Below are the code and all the weights of a small trained network. Each question names an input and a target symbol and asks about switching units off, where a switched-off unit gives its printed mean instead of its output.

import numpy as np


def w(rows, s, z=0):
    codes = np.array(rows[::2]) - 128.0
    scale = np.full(codes.shape[1], s)
    scale[-1] = z or s
    return codes * scale


def f(y):
    return y / 2 * (1 + np.tanh(0.7978845608 * (y + 0.044715 * y**3)))


def softmax(a):
    e = np.exp(a - a.max(-1, keepdims=True))
    return e / e.sum(-1, keepdims=True)


def log_softmax(a):
    a = a - a.max(-1, keepdims=True)
    return a - np.log(np.exp(a).sum(-1, keepdims=True))


def net(x, mask):
    ids = ['ΓΠΣΩαβεζημτ'.index(c) for c in x.split()]
    T = len(ids)
    res = E[ids] + P[:T]
    u = 0
    for l in range(3):
        q, k, v = (res @ M[l].T for M in (Q, K, V))
        z = softmax(np.where(np.tri(T) > 0, q @ k.T / 4**0.5, -1e9)) @ v
        res = res + np.where(mask[u], z, O[l][:, -1]) @ O[l][:, :-1]
        u += 1
        y = f(res @ A[l][:, :-1].T + A[l][:, -1])
        res = res + np.where(mask[u : u + 8], y, B[l][:, -1]) @ B[l][:, :-1]
        u += 8
    return log_softmax(res[-1] @ U[:, :-1].T + U[:, -1])


Q, K, V, O, A, B = {}, {}, {}, {}, {}, {}
E = w([
[98,112,186,129,86],'Γ',
[113,91,61,144,132],'Π',
[87,137,153,102,7],'Σ',
[144,99,98,153,182],'Ω',
[139,177,70,84,154],'α',
[210,60,129,118,127],'β',
[45,178,77,162,181],'ε',
[172,171,166,95,131],'ζ',
[116,179,153,72,103],'η',
[53,99,183,109,98],'μ',
[108,97,78,119,180],'τ',
],0.014)
P = w([
[89,70,171,1,154],'0',
[127,111,157,179,112],'1',
[129,121,152,199,144],'2',
[135,123,143,184,124],'3',
[148,158,108,182,117],'4',
[144,153,106,176,116],'5',
[135,156,104,169,115],'6',
[128,154,104,167,119],'7',
[115,154,107,162,125],'8',
[108,155,105,158,115],'9',
[97,157,105,161,122],'10',
],0.0082)
Q[0] = w([
[165,149,182,208,121],'L0H1',
[5,178,40,65,185],'L0H1',
[155,161,67,99,201],'L0H1',
[51,103,155,176,1],'L0H1',
],0.0076)
K[0] = w([
[135,154,194,141,48],'L0H1',
[74,133,81,106,142],'L0H1',
[82,123,65,217,127],'L0H1',
[119,87,209,1,110],'L0H1',
],0.0089)
V[0] = w([
[147,21,154,92,155],'L0H1',
[183,116,242,3,147],'L0H1',
[37,174,123,160,196],'L0H1',
[56,178,196,58,98],'L0H1',
],0.0061)
O[0] = w([
[205,152,109,149,191,180],'L0H1',
[88,83,203,145,253,230],'L0H1',
[192,92,113,63,70,174],'L0H1',
[80,77,116,6,213,250],'L0H1',
],0.0075,0.0019)
A[0] = w([
[147,23,72,131,149,123],'L0N1',
[64,126,105,214,200,124],'L0N2',
[138,125,185,243,152,91],'L0N3',
[171,58,181,131,124,134],'L0N4',
[162,158,227,193,105,176],'L0N5',
[64,180,126,131,65,2],'L0N6',
[122,62,254,100,98,204],'L0N7',
[124,39,60,91,143,138],'L0N8',
],0.0081,0.0025)
B[0] = w([
[254,101,85,91,69,159],'L0N1',
[219,189,78,111,209,179],'L0N2',
[158,110,89,33,68,146],'L0N3',
[150,87,128,184,145,156],'L0N4',
[26,100,151,79,82,157],'L0N5',
[138,50,169,187,188,128],'L0N6',
[78,51,193,160,137,254],'L0N7',
[210,76,50,49,95,167],'L0N8',
],0.0073,0.0042)
Q[1] = w([
[169,244,75,116,98],'L1H1',
[195,205,67,154,62],'L1H1',
[198,253,39,101,186],'L1H1',
[78,241,169,213,68],'L1H1',
],0.0056)
K[1] = w([
[62,207,116,218,108],'L1H1',
[156,177,158,217,84],'L1H1',
[111,201,98,254,134],'L1H1',
[86,115,134,155,44],'L1H1',
],0.0084)
V[1] = w([
[218,140,195,150,223],'L1H1',
[158,154,57,167,61],'L1H1',
[101,173,232,254,89],'L1H1',
[119,48,124,88,56],'L1H1',
],0.0058)
O[1] = w([
[193,130,145,202,197,188],'L1H1',
[36,127,125,185,46,30],'L1H1',
[71,119,93,132,255,3],'L1H1',
[132,9,143,32,27,159],'L1H1',
],0.0064,0.0075)
A[1] = w([
[105,219,57,92,135,252],'L1N1',
[208,155,118,104,148,42],'L1N2',
[163,52,187,194,128,155],'L1N3',
[81,116,139,212,254,71],'L1N4',
[195,123,66,213,187,119],'L1N5',
[190,72,113,160,86,84],'L1N6',
[167,75,119,77,171,172],'L1N7',
[109,210,146,172,205,114],'L1N8',
],0.0073,0.0038)
B[1] = w([
[217,97,14,87,206,201],'L1N1',
[110,173,244,157,133,164],'L1N2',
[133,134,45,172,26,245],'L1N3',
[181,174,151,204,1,176],'L1N4',
[131,198,159,63,51,190],'L1N5',
[200,212,90,93,56,192],'L1N6',
[184,138,225,137,144,254],'L1N7',
[207,179,115,33,34,158],'L1N8',
],0.0064,0.0061)
Q[2] = w([
[158,197,59,1,170],'L2H1',
[142,20,244,219,97],'L2H1',
[240,123,79,155,79],'L2H1',
[156,181,30,168,197],'L2H1',
],0.0064)
K[2] = w([
[115,187,42,201,148],'L2H1',
[164,69,254,36,37],'L2H1',
[173,115,82,166,76],'L2H1',
[99,135,98,201,55],'L2H1',
],0.0071)
V[2] = w([
[225,62,126,202,157],'L2H1',
[196,131,202,192,247],'L2H1',
[179,45,87,192,7],'L2H1',
[172,196,111,254,38],'L2H1',
],0.0061)
O[2] = w([
[78,122,2,197,174,255],'L2H1',
[138,124,96,242,150,185],'L2H1',
[55,149,52,40,161,235],'L2H1',
[43,206,122,128,145,173],'L2H1',
],0.0077,0.0083)
A[2] = w([
[36,122,229,159,75,253],'L2N1',
[109,37,53,61,155,151],'L2N2',
[83,254,77,167,135,140],'L2N3',
[116,56,84,222,198,38],'L2N4',
[203,60,38,218,240,64],'L2N5',
[64,123,63,235,191,164],'L2N6',
[88,98,245,254,101,223],'L2N7',
[201,253,128,67,62,73],'L2N8',
],0.006,0.0059)
B[2] = w([
[36,110,192,214,68,152],'L2N1',
[105,151,56,195,110,203],'L2N2',
[213,76,97,155,93,234],'L2N3',
[125,233,157,1,174,193],'L2N4',
[92,237,150,15,70,255],'L2N5',
[120,55,69,107,226,217],'L2N6',
[58,122,224,237,183,192],'L2N7',
[175,140,231,100,196,216],'L2N8',
],0.0067,0.0098)
U = w([
[85,128,149,71,209,47],'Γ',
[38,181,123,134,92,1],'Π',
[141,22,135,122,167,197],'Σ',
[74,66,78,190,154,214],'Ω',
[121,106,149,205,91,235],'α',
[157,115,16,126,140,131],'β',
[114,142,175,103,75,41],'ε',
[110,173,138,204,153,160],'ζ',
[150,162,199,125,131,12],'η',
[254,175,95,80,97,158],'μ',
[120,87,36,175,68,167],'τ',
],0.0076,0.0033)

Each question gives the input, a string of symbols that net reads in full, and the target symbol t.
The units are the heads (4 rows each of Q, K, V and O) and the neurons (one row each of A and B). Each row of codes is followed by its name. A weight is (code - 128) times the scale printed after its matrix; where a second scale follows, it is the last column's (O, A, B and U).
mask holds one flag per unit, layer by layer, with each layer's heads first. A switched-off unit (its flag False) gives its mean, the last column of its rows in O or B, instead of its output. The means were averaged over made-up inputs and are rounded, as every weight is.
A unit's drop is (log p(t) with every unit on - log p(t) with that unit switched off) / (log p(t) with every unit on - log p(t) with every unit switched off).
The circuit of an input: a set's keep is (log p(t) with only the set's units on - log p(t) with every unit switched off) / (log p(t) with every unit on - log p(t) with every unit switched off). Starting from the 12 units with the biggest drops (on a tie, the unit counted first), units are removed one at a time, each time the one whose removal leaves the highest keep (on an exact tie, the one counted first), for as long as the keep stays at least 0.8.
units of the circuit, in order: the units of the circuit, biggest drop first
unit that matters most: the unit with the biggest drop
top k neurons: the k neurons with the biggest drops, biggest first
k most important neurons of layer l: the k neurons of layer l with the biggest drops, biggest first
input ε η Ω Σ μ, target ε: units of the circuit, in order	(L0H1, L1H1, L2H1, L2N1)
input Σ β Γ α α Γ Π, target μ: top 4 neurons	(L1N5, L0N1, L0N7, L0N8)
input ζ τ μ, target ζ: top 2 neurons	(L1N4, L2N7)
input μ ε μ, target μ: units of the circuit, in order	(L0H1, L1H1, L2H1, L2N5)
input Π α μ α β μ, target Π: unit that matters most	L1H1
input η Γ Σ μ η Σ η ζ ζ Σ, target η: top 3 neurons	(L2N7, L2N5, L2N4)
input β Γ μ Γ ε ζ Ω η η β, target β: 2 most important neurons of layer 1	(L1N3, L1N1)
input ζ Σ Σ β Γ Ω Σ Ω τ τ μ, target ζ: 4 most important neurons of layer 1	(L1N4, L1N7, L1N1, L1N2)
input β τ Π ζ Γ, target β: top 2 neurons	(L1N3, L2N3)
input τ Γ ε β Γ Γ ε Σ μ Γ, target τ: top 2 neurons	(L0N8, L1N7)
input ζ Γ τ ε Σ τ μ Γ, target ζ: top 2 neurons	(L2N7, L1N4)
input η Π Σ ζ, target η: top 2 neurons	(L2N7, L2N5)
input τ Ω μ, target τ: top 3 neurons	(L0N8, L0N1, L1N7)
input μ ε Ω, target μ: 2 most important neurons of layer 0	(L0N1, L0N7)
input ε μ η, target ε: 2 most important neurons of layer 2	(L2N1, L2N6)
input η τ Σ Σ Π, target μ: unit that matters most	L1N6
input μ Ω Σ, target μ: 2 most important neurons of layer 1	(L1N7, L1N3)
input τ μ ζ, target τ: 2 most important neurons of layer 1	(L1N7, L1N5)
input τ Γ Σ, target τ: top 3 neurons	(L0N8, L1N7, L0N1)
input Π μ ε ζ Σ α Σ Ω ζ Γ, target Π: 2 most important neurons of layer 0	(L0N8, L0N1)
input Γ ε α Ω Π Σ Π τ Γ, target Γ: most important neuron of layer 0	(L0N7)
input β β μ ζ α α Γ μ μ, target β: 2 most important neurons of layer 1	(L1N3, L1N7)
input Γ Ω β η Γ Γ Π μ ε, target μ: top 3 neurons	(L1N8, L0N2, L0N7)
input α Γ μ ε ζ Γ τ μ Π μ, target α: 2 most important neurons of layer 0	(L0N8, L0N7)
input β μ μ α η β, target β: top 4 neurons	(L1N3, L0N4, L2N6, L0N7)
input η μ α Π Ω μ, target η: top 2 neurons	(L2N7, L2N5)
input α Γ Γ, target α: unit that matters most	L2H1
input μ Σ Ω Γ Ω Γ, target μ: top 4 neurons	(L0N8, L2N5, L1N7, L0N7)
input Ω Σ β μ α μ, target Ω: top 2 neurons	(L1N1, L2N6)
